[ -8   1  -2 -32  28  21  17  -1  -8 -19  47   5  22 -29   4  23  -3   0
  43   5   3  10 -13  21 -27 -11   2  28 -12 -13 -26  29  13]
7
[  6   4  -4 -24  31  31   7 -11 -11  -8  48  -2  18 -15  -9  25  15   5
  27 -11 -31  24 -20  28  -2 -15  -2  11 -14 -37 -25  33  27]
9
[  3  10 -11 -27  -7  17  -2 -13 -23  -8  82  27  14  23  10 -17  -3 -19
  -6  20  40 -34 -13  14 -12  -7   7  -1  -9  17 -30 -25  -5]
7
[ -3   2 -14 -34  19   0 -22  -3  13 -15  33  -5  -7  16  14  23 -40  23
  -1 -17  18  39  12  34 -17  34  37  21   0 -10 -23 -13  19]
7
[ 13  -1   6 -19  16  24  22  -5 -14   7  17  -5  10 -15  -9  13 -25 -14
  42  20 -16   6 -13  29 -24 -30   3 -20 -11  -7 -32  15  39]
3
[ 26 -16   2 -12  -4  -1  23  -8 -56 -12  28  23 -15 -14 -14 -14 -30  55
   0 -49  49  14  -5  38 -16   7  -2   9   4   3 -27   0  16]
8
[  9  38  -8  41   0 -12 -75  -4 -15  30  65  70 -41  60  20  -8  -2  -7
  12 -14   5  44  13  75 -24 -13  48 -14 -49  -8  16 -87 -34]
4
[  9 -40   2  20   2   0  14   1  -7   2  17 -24 -26   0  57   9  11  -5
   3  -2 -11 -40 -28   4  -7  11  -6 -12   9 -11  -7  19 -14]
2
[ 18 -33   6  10  12 -21  25  12  18  10  33 -14 -37  13  35  11  20  19
  -2  -8 -28  -7 -24   5 -14  -4 -29  20   2 -13   0  24  -6]
0
[ -6 -30  -1  13  22 -14  28   7  12 -18 -22   8 -34  11  -1  18 -30  47
  -2 -32  -9  35  -4  -8 -21  -8 -14   2  -1  19   8   3   4]
4
[ 18 -39  -2  29  22   0  11   0 -25 -21  44 -27 -32  -6  75   9   0   6
  11 -25  -1 -15 -34   8 -10  32  -2  -7   2 -11 -11  29 -39]
2
[ 13 -27 -12  12  14 -10  32   1   8 -35 -20   7 -34  18  -4   7 -28  48
  -7 -32   2  20   9   0 -27   0  -5  10  10   0  -9 -11  20]
9
[ 13 -56  10  10  10 -32  13  11 -33  27   3 -13 -60  20  70  14  12  42
 -11  -8   5 -18   2  23  19 -29 -26  19  13 -63  -9  17 -15]
10
[ 10   5  11 -11  18  11  25   2  22 -13 -12  -1  -2 -26 -21  25 -33  26
  47  -7 -23  32 -11  26 -19 -32   4  34  -5  12  -7  44  18]
0
[-13 -12  -3 -21  52  -4   8  -2 -19 -14  20  18  15  -6   4  28 -26   8
  50 -24   1  23 -10  16 -19 -29  -1  23  -7 -33 -37   8  25]
4
[-19 -23   9   6  46  33  30  -3   2 -11  -1 -16  14 -51  19  22 -12   1
  38   3 -17  22 -35  23 -35 -22   6   1  -6 -21 -39  38  40]
2
[ 18 -20   8   8  -2 -22  47  14  22 -23 -14  -2 -32  -3 -10   2 -39  55
  25 -17  -6  15   4  13 -39 -11  -6  21  12  21  -5  13  20]
0
[-22  12  -8 -47  14   5 -10 -15 -18  -7  48  21  41  12 -25 -17 -20 -11
  -6  13  13  -3 -10 -12  11 -12  -8 -11 -14  27 -17 -21  10]
4
[ -1  12   0 -46 -16   6  -1 -10 -36  20  89  39  21  19 -11 -28   1  -9
 -15  20  35 -18 -10  13  11  -3 -11  -2  -3  13 -24 -31  29]
5
[ 18 -37   9   7  26 -43  16   8 -10  10  14 -24 -25   7  46  23   6  26
   2  -4 -10 -14 -24  10  -4   5 -36   3   5  -6  -8   4 -10]
4
[ 27  32 -20 -20   6  15  -6 -18 -34 -11  66  26  25  22  -8 -19   4  -9
 -14  -3  27 -13 -14  10   8  -7   0  -8 -15  -5 -44 -28   5]
9
[  8 -17 -12  13  15   4  34  13  12 -14 -19  12 -30  15  -7  16 -16  64
   3 -40   0   8  -5   3 -32 -13  -7  26  15 -15  -7  -2  18]
10
[ 28  16  -5 -31  17  17 -13  -8  -9  -3  75  26  28  15  -8   7   2 -20
   3 -11  17 -10 -25  -6   9   9   1  11  -4   0 -34  -6   5]
1
[  8 -15   4   3  11 -33  32   4  27 -22 -37   4 -44   1 -41   6 -15  27
   4 -20  -3  15  14  -6 -32  -5  -3   7  -4  29  -7   1  17]
8
[  6  31 -18 -32 -24  25  -7  -7 -35  -5  97  42  37  19 -14 -27   9 -10
  -9   3  51 -37  -9  11 -13   6   8  -7  -8   8 -31 -36   6]
7
[ 11   9   7 -14 -10  12   5  -7 -40   0  66  26  14   7 -15 -28  -5   3
   1  -5  28  -8 -14  -1  21 -21 -14 -19 -10  -8 -27  13   0]
0
[ 31  28   0  -5 -20   6  11  -5 -32   4  64  35  17  -7 -28 -29   6   9
  -2 -19  44  -9 -21  16 -26 -17 -20  15  -8   2 -47  -7  17]
0
[ 25  50  -2   0 -30   8  19   1 -20  17  69  16  13  41  11 -50  39   5
 -10   2  27 -58  -8   1   9  -9   7  28  12  11 -19 -48 -23]
6
[ 15  25 -15 -12   1 -28   8  -3  -3  -2  35   2 -34  65 -25  -9  39  10
 -37 -14  30 -55  13 -36   4 -11  -3  20   5   6 -31 -58  11]
6
[ 16 -45   4   2  16 -18  36   7 -13  18  59 -14 -43  -5  62  16   7  23
   0 -13 -17  22 -26  15 -13  24 -32  -2  -6 -23  -3  24   5]
5
[ 18 -32  -5  13   9 -13  21   4   0   8  10 -21 -39  15  45   8   4  35
 -16  -7 -10 -24 -22   7 -11  -4 -25  11  10 -11  -1   6 -14]
10
[  4  -1   7 -14  30  12  10  -9 -33   5  35  -8  16 -24  23   1 -12  17
  37 -12  -2  13 -24  56 -13   2  16   8   2 -30 -26  11  16]
8
[ 26  16   3  -9 -15  21  -1  -9 -52  -9  90  34  29   5 -19 -33  15   8
   5  -3  20 -12 -13  33  12  -9  -5 -24 -14  -5 -25  -6   1]
9
[-11 -23  -8 -15 -12 -27  19   5   5 -44  11   8 -34  12  -7   0 -26   9
  16  -5  22  -9  38 -10 -36  -3  11  11  -1  19  -2  -5   1]
7
[-27   4   4 -17  41  15  21  -8 -12   3  34 -23  38 -28  18  16  -1  -8
  39   8 -34  16 -30  23 -22 -35  -4 -13  -8 -33 -34  20  41]
4
[-10 -14  -5  -8  15  -8  14   3 -27 -17  89   0 -23  25  47 -15   4  28
  23  19  17 -30  -5  16 -45  27  -3  21  10  -1   4 -41 -18]
7
[ -1   8 -12  11  19 -12  27   9  46  -6 -38 -10 -27  20 -26  13 -16  41
  17 -25 -17  16  17 -28 -37  22  14  25   9  -3   3 -39  26]
6
[ 11 -13 -11   3  19 -11  35   4  38 -29 -11  -3  -6 -13 -13  -5 -30  35
  -5 -41  -4  30 -17  26 -65  25  11  29   9  33 -23  -5  33]
8
[ 18   8  -2  -5   9  24   8   9 -40  -3  78  49  23  23   3 -26 -16  -4
  50   7  14 -12 -11  27 -22  -7  12 -16  -9  -7 -17 -31  -1]
3
[ 15 -25  -4   4   5 -17  39   2   4 -30 -25  -2 -33 -18  -5  -2 -44  52
  10 -51   8  34   5  20 -41  18   8  21   8  17  -6  12  10]
8
[ 35  -6  18 -36  -8 -22  -1   5 -20   8  69  21  22  -8  -2 -25 -19   2
   2  12  34  12   2   4  18  16 -10  -8  -8   0 -41  -6   6]
1
[ -1  23  12  -3  31  11  16  -9 -22  -6  -5  -8  26 -40  -2  -7 -36  32
  59  -4   8  24 -16  55 -47  12  20  27  14  -9 -25 -14  26]
8
[ 13 -19  11   6   2 -25  31   8  20 -15 -30   4 -48  38 -27  -6 -39  13
   6  19   9  -6  22  -7 -35 -17  -2 -15   8  38 -15 -31  27]
3
[ 15   8 -20  -9 -49  12  -9 -24 -22  17  82  26 -11  25 -16 -53 -28 -28
   2 -17  11   5  17 -27   8  31  21 -58 -39   1  -3 -28 -29]
6
[ 35  -5  -3  21 -13 -13  22   7  -7  11  21  -9 -25  11  44   0   4  25
   3 -14  -7 -20 -23  15 -10  -1 -16  11   8 -13   3   7 -19]
0
[  7 -39   2  -3  14  -2  22   1  15  -9 -20   1 -46   5 -20  18 -41  67
 -10 -37   8  31  -1  15 -24  -4 -10  27  12   2 -15  19  26]
10
[ 15 -12 -11 -15   3  -1  31   1 -17  18  53  -3 -30  14  51  15   7  20
  -5  -3 -13  -3 -22  11   0   8 -18   7   0  -7   8   0   3]
5
[  2 -25  14 -28  36  25  47  -6 -25  11 -17  -8 -13 -23 -10  31 -21   7
  27  20  -5  15 -12   8 -12 -58 -25  -2  -7 -20 -38  33  53]
3
[ 22 -17  12  15 -13 -20   1   9   4   6  33 -12 -35  13  37  13  11  17
  -2  -1  10 -11  -3  37 -19  22   0   9   7  -2  -3   2 -16]
7
[  6 -42  -7   7  22 -10  39  19  39 -37 -31  -2 -41   8   1  31 -22  37
  15 -27 -13  -5  -3 -15 -25   3   8  16  12  21  -7  20  12]
2
[ 23  30   3  -4  -8  46  -8 -22 -48   9  81  34   7   3   7 -19  -7  -3
  -8   7  24   9 -25  15  14 -16   4 -27 -25  19  -3 -19 -17]
1
[ 14   6   6  -7   8  27  44   3   5   1   3  -4  15 -36  -6   2 -18 -10
  36  19 -27  23 -16  30 -45 -38  -2  -4 -17  11 -26  23  35]
3
[ -3  -5  -4 -17   9  18  19 -11 -11 -19  34  -8  17 -22  13  12 -26  -5
  34   6  15 -12 -16  28 -42  -2  10   9   3   0 -30   9  21]
7
[  6  -7  12 -11  42   1  25  -8 -20  -7   7  -4   8 -24   9   9 -23   8
  51  -4   3   9 -20  37 -16 -13   9  13   2 -18 -40  20  18]
8
[  4   0   7 -23  14  18  26   0  -8   3  29   2  18 -30  -2  12 -15  13
  54  -3 -18  16 -18  24 -14 -30  -6  26  -5 -28 -20  43  22]
0
[  1  -6  -4  -2  51  28  21   6  -6 -10   1   9  21 -20   7  27 -21  -6
  56  -6 -16  20 -21  33 -52 -29   9  23  -3 -26 -28   6  41]
3
[ 34 -18   0  -1   6 -22  16  11  -1   5  32 -30 -22  -1  38  20  13  27
   5 -26 -22  -5 -24   1   7  20 -27  17   4 -25   1  41 -20]
0
[ 11   0  18 -19  21  12   7  -2  11   1  15 -11  31 -44   7  21  -5 -11
  17  -6 -11  31 -20  28 -15 -14   3  36   3 -11 -34  36  33]
1
[ 21   6   5 -26 -28  -7  -4  -7  -3  13  61  14  29  -3 -26 -25   6 -29
 -18   5  16 -20 -17  19   2 -25 -11  -6 -13  11 -44  17  22]
0
[ 34  27 -19  52 -12  -5   5   8  -4  13 -37  -8 -35  40  57   7  13 -11
  -8  -3  -4 -44  -5  15 -38 -15   9   6  13  -3  17 -56 -21]
3
[ 12 -34  10   5  16 -44  18  13 -14   2  39 -30 -28   5  62   8  13  23
   3 -10 -24   3 -12   7  11   8 -27  -7  -4 -16   4  25 -32]
4
[  8   1 -10 -31   7 -15  27   5  19 -21   6   4 -29  19  -5  19 -33  32
  -1 -33   7  28  13   4 -13   8   8  42  14  19 -12   5  29]
5
[  9 -25 -12  22   2  -4  35  14  23 -30 -31   7 -41   1  -1  17 -23  35
   6 -38   1   7   2 -16 -36  10   7   3   5  13  -7   5   9]
2
[ 31 -45  -9 -38 -23 -32  24  -1  -4  35  -5 -12   1 -12  50  10 -25  11
 -46   6  22 -26 -19  18   5  14 -30  22  19  15 -17  -2  34]
5
[ 27  17  -2 -29 -21   2  -3  -8 -29  11 114  26   8  16  -3 -25   1   0
 -10  -4  26  -3 -21  31  -3  25  -4  -9 -10  24 -23 -17  11]
5
[ 10  18 -12 -30 -45   8 -17  -6 -26   8  75  27  33  13 -16 -23  10 -22
 -30  11  45 -41   1  13   5   4   7 -34 -11   8 -28 -28  14]
7
[ 12  36 -15 -21  -2  10 -23 -15 -26 -13  83  27  37  23 -20 -37  11 -15
 -11  11  18 -15  -8  11   0  10   4 -14 -15   7 -25 -44   1]
9
[  9  -8   0   9  30  12  33   4  28 -44   1  11 -10  -9 -10  15 -24  18
   5 -28  -7  37 -10 -14 -33 -10   4  18  -3  33  -6  14  14]
1
[-18  15  14 -23  26  24   0   5  18 -27  -2  -7  30 -17 -12  39   7   2
  22  20  -6  -9  -7  41   3 -42  24  31   5  25  -3  33  19]
7
